[[147 119 108 107 117]
 [106 101 142 154 129]
 [131 129 147 128 154]
 [133 113 104 125  98]
 [138 136 147 136 150]]
=>
[[101 142]
 [129 147]]

[[124 126 129 137 140]
 [130 124 131 119 140]
 [142 129 144  99 148]
 [127 131 114 132 116]
 [121 123 120 110 132]]
=>
[[124 131]
 [129 144]]

[[127 126 123]
 [116 137 134]
 [129 143 132]
 [153 137 137]]
=>
[[137 134]
 [143 132]]

[[127 125 153]
 [133 132 140]
 [118 116 111]]
=>
[[132 140]
 [116 111]]

[[119 149 148 129]
 [115 110 158 105]
 [100 133 118 142]
 [134 132 105 135]
 [132 134 138 126]]
=>
[[110 158]
 [133 118]]

[[112 132 107]
 [142 120 135]
 [110 128 139]
 [139 122 112]
 [119 120 119]]
=>
[[120 135]
 [128 139]]

[[128 121 123 128 150]
 [125 128 138 129 117]
 [129 128 123 126 139]
 [128 121 118 129 120]]
=>
[[128 138]
 [128 123]]

[[126 115 111 136]
 [138 120 118 146]
 [151 130 129 152]
 [127 127 100 152]
 [121 116 146 103]]
=>
[[120 118]
 [130 129]]

[[147 127 158]
 [151 128 142]
 [151 127 146]
 [153 128 146]]
=>
[[128 142]
 [127 146]]
---
[[105 124 113 136]
 [134 126 128 118]]
=>
[105 126]

[[120 129 134]
 [151 119 124]]
=>
[120 119]

[[127 127 156 125]
 [114 102 120 126]]
=>
[127 102]

[[126 127]
 [133 131]
 [125 128]
 [149 136]]
=>
[126 131]

[[130 138  98 121]
 [132 125 129 130]
 [133 129 102 132]]
=>
[130 125 102]

[[119 110 105]
 [146 118 100]
 [115 128 113]
 [112 124 118]
 [123 114 100]]
=>
[119 118 113]

[[123  99 137 120]
 [117 118 103 142]
 [135 155 141 137]]
=>
[123 118 141]
---
[[125 108 130 118 116 138 118 127]
 [130 131 135 135 138 123 129 126]
 [131 144 128 140 140 119 136 130]
 [129 133 130 131 134 124 130 130]
 [128 134 124 127 127 126 131 128]
 [127 116 133 124 126 133 121 128]
 [130 138 129 135 137 122 133 130]
 [133 151 133 148 150 113 138 129]
 [129 134 127 131 132 125 131 127]]
=>
[[108 130 118 116 138 118 127 125]
 [131 135 135 138 123 129 126 130]
 [144 128 140 140 119 136 130 131]
 [133 130 131 134 124 130 130 129]
 [134 124 127 127 126 131 128 128]
 [116 133 124 126 133 121 128 127]
 [138 129 135 137 122 133 130 130]
 [151 133 148 150 113 138 129 133]
 [134 127 131 132 125 131 127 129]]

[[113 131 139 132 129]
 [147 112 114 122 117]
 [129 133 136 150 116]
 [137 125 130 130 122]
 [139 117 120 118 129]
 [133 147 128 146 138]
 [122 127 120 113 135]]
=>
[[131 139 132 129 113]
 [112 114 122 117 147]
 [133 136 150 116 129]
 [125 130 130 122 137]
 [117 120 118 129 139]
 [147 128 146 138 133]
 [127 120 113 135 122]]

[[113 147 124]
 [115 101 128]
 [111 126 109]]
=>
[[147 124 113]
 [101 128 115]
 [126 109 111]]

[[128 132 128 138 120 130 131]
 [128 137 128 136 121 135 139]
 [129 135 130 134 126 129 131]
 [116 136 128 120 118 130 126]
 [125 134 128 134 122 129 130]
 [136 124 134 149 108 108 127]
 [128 135 129 133 121 131 131]]
=>
[[132 128 138 120 130 131 128]
 [137 128 136 121 135 139 128]
 [135 130 134 126 129 131 129]
 [136 128 120 118 130 126 116]
 [134 128 134 122 129 130 125]
 [124 134 149 108 108 127 136]
 [135 129 133 121 131 131 128]]

[[128 129 128 128 129 128 137]
 [137 130 121 130 129 129 129]
 [129 131 127 132 128 128 133]
 [130 136 125 113 134 121 128]
 [115 137 139 137 131 133 133]
 [116 140 121 108 153 118 118]
 [128 132 123 134 124 128 139]
 [104 139 148 135 139 136 132]]
=>
[[129 128 128 129 128 137 128]
 [130 121 130 129 129 129 137]
 [131 127 132 128 128 133 129]
 [136 125 113 134 121 128 130]
 [137 139 137 131 133 133 115]
 [140 121 108 153 118 118 116]
 [132 123 134 124 128 139 128]
 [139 148 135 139 136 132 104]]

[[103 128]
 [123 147]]
=>
[[128 103]
 [147 123]]
